The symbols move the objects like this.
at | β χ
x522 | x172 x756
x9 | x134 x890
x972 | x453 x440
x413 | x203 x42
x538 | x42 x203
x469 | x639 x691
x945 | x163 x4
x911 | x858 x92
x647 | x149 x174
x216 | x982 x427
x427 | x329 x216
x597 | x505 x601
x607 | x597 x310
x7 | x174 x149
x786 | x601 x505
x149 | x413 x7
x174 | x9 x647
x134 | x925 x551
x310 | x538 x607
x163 | x786 x846
x691 | x615 x469
x890 | x647 x9
x283 | x691 x639
x982 | x756 x172
x858 | x283 x273
x172 | x427 x982
x775 | x522 x190
x812 | x216 x329
x273 | x92 x858
x329 | x685 x812
x601 | x310 x597
x756 | x190 x522
x639 | x273 x283
x925 | x972 x808
x808 | x551 x925
x505 | x846 x786
x615 | x775 x654
x190 | x654 x775
x685 | x440 x453
x846 | x4 x163
x453 | x812 x685
x440 | x808 x972
x4 | x745 x945
x203 | x607 x538
x379 | x945 x745
x92 | x379 x911
x551 | x890 x134
x745 | x911 x379
x42 | x7 x413
x654 | x469 x615

In the rows, 25 means zero.

The rows follow the links: the fewer symbols apart two objects are, the more alike their rows tend to be.

Named rows; a name shown again gets a slightly different row:
x597 42;27;34;21;20;25;38;28;24;22;28;28;16;25;22;22;33;16;24;24;29;25;21;42;19;29;21;22;22;22;20;40;19;26;35;28;27;9;31
x379 19;31;18;36;35;19;14;14;17;35;24;12;21;29;17;21;28;23;27;19;24;25;26;23;15;33;25;30;31;27;35;25;31;33;22;18;11;33;25
x273 27;36;16;33;29;19;22;20;30;34;18;16;29;29;18;17;22;8;21;23;11;31;25;14;12;35;26;35;27;37;25;35;28;28;21;23;17;28;25
x7 21;20;19;19;14;35;31;31;38;18;20;47;32;17;31;22;20;19;27;34;29;30;25;20;26;24;33;32;22;29;25;30;24;20;14;42;27;24;29
x538 28;17;26;19;16;35;35;27;25;14;27;46;19;14;29;27;30;26;28;32;38;24;25;42;28;26;28;25;21;21;30;31;20;22;22;40;25;17;34
x846 37;30;22;22;20;25;35;23;32;23;20;35;21;24;23;16;27;6;23;31;23;30;22;29;17;33;28;35;21;31;23;41;25;27;26;32;24;15;34
x639 28;35;21;26;24;20;29;24;37;31;18;19;29;27;18;14;19;2;22;27;9;29;24;14;18;32;27;35;23;38;20;38;27;23;25;25;24;23;25
x982 36;24;38;17;25;20;31;32;22;18;32;18;17;28;27;32;29;36;21;21;23;19;22;35;33;17;18;13;21;17;13;25;21;18;38;19;36;12;24
x427 30;14;28;14;13;34;32;36;30;11;27;42;24;19;33;24;22;29;23;29;33;25;21;29;35;19;28;22;18;17;15;24;19;18;23;37;34;18;26
x469 34;36;23;22;19;22;34;30;38;27;17;24;26;27;24;19;19;6;20;28;10;30;22;20;20;28;29;30;20;38;17;41;27;22;26;30;28;16;27
x808 17;31;21;24;24;20;23;30;35;29;16;19;35;31;24;21;12;19;23;26;9;31;25;4;30;21;32;28;21;34;17;24;28;24;20;24;33;30;18
x9 13;22;14;26;20;30;19;27;37;25;18;33;34;23;28;18;14;19;25;29;20;31;26;6;28;22;32;32;27;34;21;19;29;23;11;31;26;35;21
x654 37;34;32;18;19;24;37;28;34;20;21;27;24;26;24;21;20;11;17;29;15;28;23;24;21;26;27;27;16;34;13;40;22;20;31;30;31;11;26
x163 23;22;24;32;33;23;18;15;8;29;31;16;16;24;20;29;37;34;30;21;36;21;26;39;20;30;19;26;30;17;38;18;30;31;27;20;14;30;28

Each walk starts at a row. The symbols on each line, taken left to right, move it on to the next object.
Each answer is a row, close to the row of the object it stands for.
20;24;21;35;36;23;17;13;12;34;29;12;20;28;18;25;33;31;27;19;31;21;26;31;15;31;20;28;33;21;38;22;28;34;25;15;12;33;28
β β
24;20;27;27;30;28;22;20;12;25;31;25;16;22;22;29;37;36;31;22;43;18;26;45;21;29;19;23;27;14;38;23;24;30;29;20;15;27;31
χ
41;28;29;19;19;25;37;26;31;21;26;32;18;24;24;17;27;11;24;29;26;27;21;37;19;32;26;29;19;24;21;41;22;24;29;33;25;9;33
14;22;22;28;31;19;10;25;21;29;26;16;31;28;25;27;20;38;25;20;20;23;26;7;32;19;22;22;29;20;24;8;27;24;23;15;26;39;15
χ χ β
16;22;29;26;33;18;11;26;16;29;30;12;27;33;25;31;23;43;27;18;24;21;22;16;34;18;19;16;28;15;23;7;27;24;29;13;30;35;17
β χ χ
27;23;30;23;30;19;18;26;15;25;33;12;24;31;25;33;28;43;24;18;24;19;23;23;34;18;20;13;28;12;21;12;26;23;33;14;31;28;18
16;23;15;25;17;35;26;29;36;21;17;40;34;18;31;20;14;16;25;33;24;30;25;11;27;24;32;31;21;32;22;25;25;23;12;37;27;28;23
β β
10;25;17;29;25;24;15;27;34;29;19;25;37;27;29;21;14;25;26;27;18;31;26;3;31;22;28;27;27;29;25;14;28;24;12;25;25;39;18
β χ χ
8;22;18;28;28;24;11;25;25;30;21;17;33;28;26;22;17;33;27;21;19;27;26;2;28;18;27;26;29;27;26;11;28;24;17;19;28;38;15
28;15;30;26;27;32;28;22;13;19;31;34;14;20;25;32;36;34;29;24;43;18;26;46;22;27;22;21;25;17;34;25;22;28;29;28;20;20;32
β χ χ
28;14;30;22;22;34;33;25;21;16;31;40;18;19;27;29;32;30;27;29;45;20;23;48;25;26;22;23;21;17;29;28;20;26;26;33;23;18;34
β β
26;19;22;19;14;36;34;30;35;16;23;47;26;14;30;22;23;21;28;33;36;28;26;32;24;23;31;26;21;27;24;32;23;20;18;42;27;20;33
30;29;15;27;22;26;35;23;35;27;15;34;25;26;24;16;23;4;23;31;22;30;23;26;15;33;28;36;23;35;28;38;27;26;21;34;22;21;33
β β χ
23;33;19;34;31;18;17;15;23;35;19;12;28;29;17;20;24;13;23;20;14;29;28;16;12;35;25;33;30;38;31;30;30;32;21;18;14;33;23
26;24;21;16;15;27;30;34;40;21;16;35;32;26;28;19;14;19;21;31;18;30;22;12;31;17;32;29;19;28;14;27;23;15;19;35;39;21;24
β
24;26;20;21;20;24;26;32;42;25;15;29;33;29;27;19;12;17;24;30;12;31;23;7;29;20;32;30;20;33;14;26;27;21;20;29;36;25;18
β β
17;33;22;28;32;15;17;25;33;33;19;10;36;33;23;23;15;24;22;21;9;27;27;3;30;22;28;26;28;32;20;21;29;24;23;16;33;32;16
41;31;33;15;18;23;39;33;35;19;24;27;22;28;25;25;24;17;18;29;16;25;22;29;27;23;26;20;20;25;13;37;22;19;36;26;35;10;26
χ β β
27;14;29;19;15;34;28;33;23;13;32;43;22;17;32;27;25;35;26;29;38;22;21;34;33;20;23;18;23;13;21;19;21;18;24;33;31;19;28
β β
30;16;25;16;15;33;31;38;37;19;24;42;29;23;32;19;20;23;24;32;23;28;19;18;32;18;30;25;18;23;12;25;21;18;22;37;39;18;26
23;30;10;31;25;27;30;19;35;30;17;30;26;28;22;14;20;8;28;29;23;32;27;24;14;33;31;39;25;38;34;36;27;27;16;28;18;27;29
χ χ β
16;29;11;33;30;27;22;14;29;34;16;28;29;24;21;18;23;14;30;26;25;31;28;20;17;34;29;39;29;36;37;31;30;30;13;28;17;32;27
β β
8;22;17;34;33;26;12;16;15;31;25;23;23;22;25;28;27;33;29;23;33;26;31;21;23;27;26;28;31;28;43;15;29;31;14;20;12;39;25
10;27;12;35;32;26;16;14;26;31;20;23;29;23;22;22;25;23;31;26;29;29;31;21;20;32;27;35;32;36;41;22;31;33;12;24;12;36;27
β β β
14;15;24;29;27;30;16;21;11;23;33;25;21;19;27;34;30;41;29;21;39;20;30;34;27;24;21;19;28;17;36;11;24;31;22;22;17;34;25
β β χ
40;27;38;16;20;22;37;31;26;18;28;23;21;27;25;28;27;26;19;26;20;22;21;35;30;19;23;15;19;19;11;31;18;20;40;25;38;11;24
42;26;38;21;23;22;35;28;19;22;32;21;16;25;22;28;33;23;21;23;28;20;22;42;20;26;20;18;22;18;22;34;22;26;40;24;23;10;30
χ β χ
39;25;39;22;29;20;28;25;12;23;34;16;17;26;24;32;35;32;22;20;25;16;21;39;24;26;15;14;24;17;22;27;23;26;42;16;24;16;24
χ β χ
33;28;37;26;31;18;22;24;10;28;33;8;16;29;23;34;33;33;24;17;23;18;25;34;24;24;16;13;29;18;22;21;24;25;37;13;22;21;20
